Below is a small trained network, with its code and all its weights. Each question gives an input and a target symbol and asks what happens when units are switched off, that is, made to give their printed mean instead of their output.

import numpy as np


def w(rows, s, z=0):
    codes = np.array(rows[::2]) - 128.0
    scale = np.full(codes.shape[1], s)
    scale[-1] = z or s
    return codes * scale


def f(y):
    return y / 2 * (1 + np.tanh(0.7978845608 * (y + 0.044715 * y**3)))


def softmax(a):
    e = np.exp(a - a.max(-1, keepdims=True))
    return e / e.sum(-1, keepdims=True)


def log_softmax(a):
    a = a - a.max(-1, keepdims=True)
    return a - np.log(np.exp(a).sum(-1, keepdims=True))


def net(x, mask):
    ids = ['Ξβημτφ'.index(c) for c in x.split()]
    T = len(ids)
    res = E[ids] + P[:T]
    u = 0
    for l in range(2):
        r = res
        for j in range(2):
            rows = slice(2 * j, 2 * j + 2)
            q, k, v = (r @ M[l][rows].T for M in (Q, K, V))
            z = softmax(np.where(np.tri(T) > 0, q @ k.T / 2**0.5, -1e9)) @ v
            o = O[l][rows]
            res = res + np.where(mask[u + j], z, o[:, -1]) @ o[:, :-1]
        u += 2
        y = f(res @ A[l][:, :-1].T + A[l][:, -1])
        res = res + np.where(mask[u : u + 8], y, B[l][:, -1]) @ B[l][:, :-1]
        u += 8
    return log_softmax(res[-1] @ U[:, :-1].T + U[:, -1])


Q, K, V, O, A, B = {}, {}, {}, {}, {}, {}
E = w([
[148,88,96,250],'Ξ',
[137,203,137,156],'β',
[137,167,193,130],'η',
[77,177,154,150],'μ',
[182,84,104,94],'τ',
[170,127,138,92],'φ',
],0.021)
P = w([
[217,254,48,197],'0',
[114,104,163,173],'1',
[112,103,151,156],'2',
[110,101,142,134],'3',
[114,101,135,126],'4',
[115,98,123,111],'5',
[124,89,119,101],'6',
[126,84,114,89],'7',
],0.0086)
Q[0] = w([
[51,51,85,131],'0.h0',
[81,161,141,6],'0.h0',
[202,77,2,99],'0.h1',
[177,221,45,53],'0.h1',
],0.009)
K[0] = w([
[152,158,219,247],'0.h0',
[45,109,180,96],'0.h0',
[160,185,108,254],'0.h1',
[65,28,201,196],'0.h1',
],0.0076)
V[0] = w([
[57,11,62,184],'0.h0',
[249,36,118,3],'0.h0',
[236,124,42,94],'0.h1',
[175,77,54,2],'0.h1',
],0.006)
O[0] = w([
[69,40,57,92,92],'0.h0',
[86,97,204,188,79],'0.h0',
[207,105,131,144,185],'0.h1',
[136,215,1,217,2],'0.h1',
],0.0098,0.0047)
A[0] = w([
[194,108,84,112,147],'0.n0',
[77,146,138,149,254],'0.n1',
[105,253,75,135,209],'0.n2',
[71,152,140,200,148],'0.n3',
[51,2,162,248,126],'0.n4',
[158,110,22,127,84],'0.n5',
[150,129,122,50,104],'0.n6',
[119,185,116,232,181],'0.n7',
],0.0094,0.006)
B[0] = w([
[125,107,184,202,214],'0.n0',
[235,98,97,35,196],'0.n1',
[107,69,185,103,218],'0.n2',
[172,160,152,68,156],'0.n3',
[170,254,96,60,253],'0.n4',
[116,100,103,233,179],'0.n5',
[93,77,99,132,191],'0.n6',
[166,81,172,129,244],'0.n7',
],0.0093,0.0048)
Q[1] = w([
[43,104,143,180],'1.h0',
[237,73,254,71],'1.h0',
[236,141,202,97],'1.h1',
[160,13,108,214],'1.h1',
],0.0094)
K[1] = w([
[141,135,178,155],'1.h0',
[138,135,1,128],'1.h0',
[144,116,96,230],'1.h1',
[176,83,155,117],'1.h1',
],0.015)
V[1] = w([
[140,242,143,116],'1.h0',
[183,78,137,199],'1.h0',
[103,77,96,133],'1.h1',
[137,250,98,105],'1.h1',
],0.013)
O[1] = w([
[10,198,73,124,137],'1.h0',
[148,119,100,173,252],'1.h0',
[162,147,122,78,100],'1.h1',
[90,64,93,113,42],'1.h1',
],0.011,0.016)
A[1] = w([
[197,77,92,189,103],'1.n0',
[36,83,116,193,75],'1.n1',
[165,75,160,133,25],'1.n2',
[99,226,146,136,108],'1.n3',
[159,113,220,184,167],'1.n4',
[40,141,178,162,115],'1.n5',
[149,131,210,254,1],'1.n6',
[166,219,69,144,203],'1.n7',
],0.0085,0.0073)
B[1] = w([
[169,162,113,67,215],'1.n0',
[225,132,87,204,143],'1.n1',
[142,254,84,144,159],'1.n2',
[135,196,117,104,151],'1.n3',
[56,112,147,154,249],'1.n4',
[110,160,67,124,144],'1.n5',
[103,107,118,58,229],'1.n6',
[60,66,195,129,195],'1.n7',
],0.009,0.019)
U = w([
[205,177,129,102,140],'Ξ',
[104,30,212,144,245],'β',
[88,167,91,118,86],'η',
[102,153,105,19,86],'μ',
[127,254,111,163,2],'τ',
[165,185,96,220,67],'φ',
],0.0073,0.0039)

Each question gives the input, a string of symbols that net reads in full, and the target symbol t.
The units are the heads (2 rows each of Q, K, V and O) and the neurons (one row each of A and B). Each row of codes is followed by its name. A weight is (code - 128) times the scale printed after its matrix; where a second scale follows, it is the last column's (O, A, B and U).
mask holds one flag per unit, layer by layer, with each layer's heads first. A switched-off unit (its flag False) gives its mean, the last column of its rows in O or B, instead of its output. The means were averaged over made-up inputs and are rounded, as every weight is.
A unit's drop is (log p(t) with every unit on - log p(t) with that unit switched off) / (log p(t) with every unit on - log p(t) with every unit switched off).
The circuit of an input: a set's keep is (log p(t) with only the set's units on - log p(t) with every unit switched off) / (log p(t) with every unit on - log p(t) with every unit switched off). Starting from the 12 units with the biggest drops (on a tie, the unit counted first), units are removed one at a time, each time the one whose removal leaves the highest keep (on an exact tie, the one counted first), for as long as the keep stays at least 0.8.
units of the circuit, in order: the units of the circuit, biggest drop first
most important unit: the unit with the biggest drop
top k neurons: the k neurons with the biggest drops, biggest first
top k neurons in layer l: the k neurons of layer l with the biggest drops, biggest first
heads that matter: for each layer, one digit per head in row order, 1 if its drop is at least 0.15 and else 0, layers parted by /
input Ξ η Ξ φ Ξ, target Ξ: top 2 neurons in layer 1 => [1.n4; 1.n0]
input τ μ φ Ξ, target τ: units of the circuit, in order => [0.n4; 1.h0]
input Ξ Ξ Ξ β, target β: heads that matter => 10 / 00
input μ φ Ξ φ μ, target μ: top 2 neurons => [0.n4; 0.n1]
input Ξ φ μ η, target Ξ: heads that matter => 10 / 10
input η η φ φ η φ μ Ξ, target η: units of the circuit, in order => [0.n4; 1.h0; 1.h1]
input β β β φ μ, target β: top 4 neurons => [0.n2; 0.n4; 0.n7; 1.n0]
input η τ Ξ φ η, target η: heads that matter => 10 / 11
input τ φ φ Ξ β β μ, target τ: heads that matter => 10 / 11
input η φ μ β, target β: top 4 neurons => [0.n2; 0.n4; 0.n7; 1.n0]
input μ Ξ μ, target μ: units of the circuit, in order => [0.n4; 1.h0; 0.h1]
input μ φ β η Ξ, target μ: units of the circuit, in order => [0.n4; 0.h1; 1.h0]
input μ β η, target μ: most important unit => 1.h0
input τ η Ξ Ξ, target τ: units of the circuit, in order => [0.n4]
input η η η Ξ β β μ μ, target η: units of the circuit, in order => [0.n4; 1.h0; 1.n0]
input μ μ β, target μ: units of the circuit, in order => [1.h0; 0.h1]
input φ φ τ φ η Ξ η φ, target φ: top 3 neurons => [0.n4; 1.n1; 0.n5]
input τ η Ξ φ τ η, target τ: units of the circuit, in order => [0.n4; 0.h0; 1.h0; 1.n3]
input τ Ξ η, target τ: units of the circuit, in order => [0.n4; 1.h0; 0.h0; 1.n3]
input φ η β η Ξ μ μ β, target φ: top 2 neurons => [0.n4; 1.n1]
input μ Ξ μ β, target μ: heads that matter => 11 / 10
input φ Ξ φ η φ τ τ, target φ: heads that matter => 01 / 11
input μ Ξ μ β φ η, target μ: top 2 neurons => [0.n4; 1.n4]
input φ Ξ τ Ξ Ξ μ, target φ: top 2 neurons in layer 1 => [1.n6; 1.n7]
